Below is a small trained network, with its code and all its weights. Each question gives an input and a class and asks what happens when units are switched off, that is, made to give their printed mean instead of their output.

import numpy as np


def w(rows, s, z=0):
    codes = np.array(rows[::2]) - 128.0
    scale = np.full(codes.shape[1], s)
    scale[-1] = z or s
    return codes * scale


def f(y):
    return np.maximum(y, 0)


def log_softmax(a):
    a = a - a.max(-1, keepdims=True)
    return a - np.log(np.exp(a).sum(-1, keepdims=True))


def net(x, mask):
    res = np.array(x, float).reshape(1, 3) / 4 @ E
    y = f(res @ A[0][:, :-1].T + A[0][:, -1])
    res = res + np.where(mask, y, B[0][:, -1]) @ B[0][:, :-1]
    return log_softmax(res[-1] @ U[:, :-1].T + U[:, -1])


A, B = {}, {}
E = w([
[124,180,248,62,137,201,97],'x0',
[169,142,70,57,95,144,219],'x1',
[74,201,191,194,145,134,204],'x2',
],0.012)
A[0] = w([
[227,78,90,69,118,181,31,98],'n0',
[114,186,130,122,119,155,164,2],'n1',
[136,70,101,206,140,84,150,129],'n2',
[151,156,140,77,71,111,184,66],'n3',
[185,124,241,105,70,199,118,88],'n4',
[133,179,115,42,100,149,188,77],'n5',
[206,87,127,123,120,81,216,95],'n6',
[91,177,180,89,149,146,104,5],'n7',
[160,172,178,104,77,208,121,69],'n8',
[40,100,185,176,207,141,49,108],'n9',
[120,171,163,219,186,134,208,64],'n10',
[101,59,179,187,80,54,104,141],'n11',
[103,104,138,59,2,159,213,77],'n12',
[136,155,198,50,149,235,109,123],'n13',
[87,199,169,163,164,155,195,88],'n14',
],0.0087,0.0036)
B[0] = w([
[86,50,183,71,41,87,79,236],'n0',
[123,96,154,90,81,213,73,156],'n1',
[107,165,50,226,102,198,195,204],'n2',
[240,162,177,201,189,162,49,177],'n3',
[51,162,60,241,132,168,207,221],'n4',
[161,92,166,77,227,200,10,201],'n5',
[144,195,64,202,165,225,56,186],'n6',
[72,186,151,224,132,164,115,182],'n7',
[57,125,1,228,100,112,165,199],'n8',
[222,215,191,137,176,194,60,228],'n9',
[62,38,202,66,9,127,142,215],'n10',
[150,204,124,117,207,162,126,190],'n11',
[221,86,177,132,233,178,109,201],'n12',
[33,205,64,187,101,36,252,247],'n13',
[84,55,223,11,70,72,60,217],'n14',
],0.0064,0.011)
U = w([
[87,142,78,152,126,114,157,252],'0',
[163,156,176,111,213,173,73,65],'1',
[84,48,178,43,2,83,96,27],'2',
],0.011,0.0025)

Each question gives the input, the list of numbers given to net, and the class t.
The units are the neurons (one row each of A and B). Each row of codes is followed by its name. A weight is (code - 128) times the scale printed after its matrix; where a second scale follows, it is the last column's (A, B and U).
mask holds one flag per neuron, in row order. A switched-off neuron (its flag False) gives its mean, the last column of its row in B, instead of its output. The means were averaged over made-up inputs and are rounded, as every weight is.
A unit's drop is (log p(t) with every unit on - log p(t) with that unit switched off) / (log p(t) with every unit on - log p(t) with every unit switched off).
The circuit of an input: a set's keep is (log p(t) with only the set's units on - log p(t) with every unit switched off) / (log p(t) with every unit on - log p(t) with every unit switched off). Starting from the 12 units with the biggest drops (on a tie, the unit counted first), units are removed one at a time, each time the one whose removal leaves the highest keep (on an exact tie, the one counted first), for as long as the keep stays at least 0.8.
circuit, biggest first: the units of the circuit, biggest drop first
k most important neurons: the k neurons with the biggest drops, biggest first
drop when u is switched off: that unit's drop, to one decimal
input [-6,-7,5], class 1: circuit, biggest first -> [n9]
input [8,6,-7], class 0: 2 most important neurons -> [n13; n4]
input [-3,-7,6], class 1: 2 most important neurons -> [n9; n11]
input [6,-3,-7], class 2: 2 most important neurons -> [n0; n2]
input [-4,-4,8], class 2: 2 most important neurons -> [n10; n14]
input [-4,-2,5], class 2: circuit, biggest first -> [n10; n4]
input [-5,-6,0], class 1: 2 most important neurons -> [n13; n9]
input [6,8,-7], class 1: 2 most important neurons -> [n5; n12]
input [8,8,-5], class 0: 3 most important neurons -> [n13; n8; n4]
input [-3,4,-6], class 2: 2 most important neurons -> [n0; n9]
input [6,3,8], class 2: 2 most important neurons -> [n14; n10]
input [-3,-6,2], class 1: 2 most important neurons -> [n9; n13]
input [-4,-3,-6], class 2: 3 most important neurons -> [n0; n4; n13]
input [-5,-3,8], class 2: circuit, biggest first -> [n10]
input [7,-1,-8], class 2: drop when n11 is switched off -> 0.2
input [-7,8,5], class 1: drop when n5 is switched off -> 0.1
input [1,3,1], class 1: drop when n9 is switched off -> -0.1
